[[5880 5493 3842 6613 5979 6404 4187 4747 6684 6090 5531 4909]
 [3515 6017 4881 4924 6711 2984 5897 4767 6322 7225 2850 5950]
 [3837 6237 4740 4845 3346 6100 4611 2680 5586 6637 6303 6990]
 [3942 3392 4694 4564 4088 5946 5726 3313 3966 4381 3678 5190]
 [6782 4909 3445 5950 5971 6086 6921 2524 3221 8458 2057 5535]
 [6451 2878 3590 4756 3004 2608 4531 3290 4461 7600 2500 7022]
 [6012 3544 3784 4410 3970 4800 5743 3194 4993 4394 4803 6773]
 [5631 6055 3951 6176 5277 4599 6415 5304 4037 5321 5866 5654]
 [3254 6313 4996 6698 5378 4439 3835 5454 7791 7895 5778 4642]
 [4152 5389 4602 6636 5569 5561 5788 4889 6487 7213 5690 4638]
 [4663 5495 4377 5368 3690 4767 3653 5271 4545 4601 4202 5536]
 [5669 2975 3934 7203 2718 1053 6466 5186 7082 2931 4021 6248]
 [3702 5010 4799 4845 4372 2018 6392 5153 3992 4031 4556 4664]
 [4741 3190 4343 5494 3971 5282 5465 3583 4501 5560 3901 6686]
 [3994 5011 4671 6270 3028 3041 3753 4987 3695 4915 2889 5127]]
Give the entry just left of 4924.
4881
The top entry of the column that holds the largest entry -> 6090
Give the last entry, reading row by row.
5127
Give the first entry in reading order.
5880
Give the entry just left of the largest entry.
3221
Give the third entry on the main diagonal.
4740
Give the second entry on the main diagonal.
6017
The entry directly below 4381 is 8458
The entry directly above 4601: 7213
Give the bottom-left entry.
3994
Give the third largest entry.
7791
The largest entry in the first row -> 6684
The entry just left of 4642: 5778
Give the entry just right of 3971.
5282
Give the entry directly below 5304.
5454
The 2nd entry on the diagonal from the top-right corner -> 2850
The second smallest entry -> 2018
The top entry of the column that holds the smallest entry -> 6404
The second entry in reading order is 5493
Give the entry directly below 3346.
4088
Give the entry just right of the largest entry.
2057
The entry just right of 4611 -> 2680
Give the entry just right of 3994.
5011
Give the entry just left of 4747.
4187
Give the smallest entry in the first row.
3842
The smallest entry in the last column -> 4638
Give the entry just left of 6313.
3254
Give the entry directly below 6684.
6322
The largest entry in the last column is 7022
Give the entry directly above the smallest entry.
4767

a =
array([[-240,  535, -154,   -7, -253,  149,   30],
       [ 212,    1,   55,  -45,   52,   81,   50]])
Indices start at 0.
The entry at row 0, column 2: -154
The entry just right of 55: -45
The top-right entry is 30
The entry just left of the largest entry -> -240
The entry just right of 52 is 81
The entry at row 1, column 1: 1
Read off the smallest entry.
Answer: -253
Read off the entry in row 1 and column 0.
Answer: 212

B =
-293  -372   -23   887
-246   -75   271  -389
 -28   146  -255  -190
-152   -58  -118   320
-239   -51  -467   244
-257    18  -238  -242
 -78  -165  -412  -988
-299  -447  -317   327
-316  -604  -292   -22
Counting starts at 0.
The entry in row 2 and column 0: -28
What is the bottom entry of the column that holds the largest entry?
Answer: -22
What is the top-left entry?
Answer: -293
The entry just left of the smallest entry is -412
What is the entry in the top-right corner?
Answer: 887
What is the entry at row 2, column 1?
Answer: 146
What is the entry directly above the smallest entry?
Answer: -242
What is the entry at row 0, column 2?
Answer: -23
The entry directly below -190 is 320
What is the entry directly above -292?
Answer: -317
What is the entry just left of -389?
Answer: 271
What is the entry at row 0, column 1?
Answer: -372
The entry just right of 18 -> -238
The entry at row 1, column 0: -246
The bottom-left entry -> -316

Questions about the table below. Counting starts at 0.
1) Report the top-left entry.
2) Report the entry at row 0, column 1.
3) Report the entry directly above -1.952.
4) Report the entry just right of -11.505.
5) Report the entry just left of -11.018.
6) Report the bottom entry of the column that holds the largest entry.
7) Report the entry at row 1, column 0.
8) Report the minimum.
 -5.607    4.894    9.874    3.109  -11.018  -12.802
 10.041   -5.502    6.689   -0.062   -9.276   17.873
  9.413   -1.498  -11.505   -2.902   18.921   17.452
 -1.952    5.872  -11.945   -2.690   21.120   -3.870
1) -5.607
2) 4.894
3) 9.413
4) -2.902
5) 3.109
6) 21.120
7) 10.041
8) -12.802

[[499 801 677 451 712 567 770 459 165 375 628 299]
 [ 36 214 366  32 449 397 459  74 599 678 577 559]
 [282 248 119 255 114 707 257 251 453 596 522 317]
 [273 512 512 322 288 471 225 482 344 205 134 337]
 [320 250 132 293 465 347 583 529 357 404 373 349]
 [331 244 167 256  92 676 287 221 399 544 493 300]
 [293 514 495 306 312 469 242 501 346 223 129 347]
 [325 276 154 284 442 358 578 495 344 433 370 346]
 [301 504 497 305 310 464 233 496 348 215 130 339]]
Give the second largest entry.
Answer: 770
Give the entry directly above 251.
Answer: 74
Give the entry directly above 248.
Answer: 214
Give the bottom-left entry.
Answer: 301
The entry directly above 349 -> 337
The entry directly above the smallest entry: 451
The entry just right of 284 is 442
The last entry, reading row by row -> 339
Give the third entry on the main diagonal.
Answer: 119
Give the entry just right of the smallest entry.
Answer: 449
Give the fourth entry from the end, reading row by row.
Answer: 348
The minimum -> 32
The entry directly below 306 -> 284
The maximum is 801
Give the entry directly above 129.
Answer: 493
Give the third entry on the diagonal from the top-right corner.
Answer: 596
The second entry on the diagonal from the top-right corner -> 577
Give the entry directly below 132.
Answer: 167
The entry directly above 215 -> 433
The entry just right of 801 is 677
Give the last entry in the row that holds the largest entry.
Answer: 299
Give the first entry in the row that holds the smallest entry.
Answer: 36
The entry just right of 676 is 287
The entry just left of the largest entry -> 499
Give the entry directly below 522.
Answer: 134
Give the last entry in the row that holds the smallest entry.
Answer: 559
The entry directly below the smallest entry -> 255
Give the entry just left of 465.
Answer: 293
The entry just right of 451 -> 712
The bottom entry of the column that holds the smallest entry -> 305

Read these off the array that follows. Indices start at 0.
1) Give the entry in row 0 and column 2.
2) Give the entry just right of -0.25.
3) Give the bottom entry of the column that holds the smallest entry.
4) Give the entry in row 2 and column 1.
5) Give the entry in row 1 and column 0.
6) Give the entry directly above the largest entry.
7) Give the bottom-right entry.
8) Give the top-left entry.
-0.99	1.36	0.03	0.45	0.89	2.14	-0.17	0.74	-0.33	1.96	-1.04	1.47
-0.46	1.24	0.83	0.63	0.46	1.42	0.25	0.81	-0.25	2.19	-0.98	1.98
-0.27	0.31	-0.79	-0.20	1.33	1.16	-0.01	0.26	0.33	-1.81	1.03	-1.11
1) 0.03
2) 2.19
3) -1.81
4) 0.31
5) -0.46
6) 1.96
7) -1.11
8) -0.99
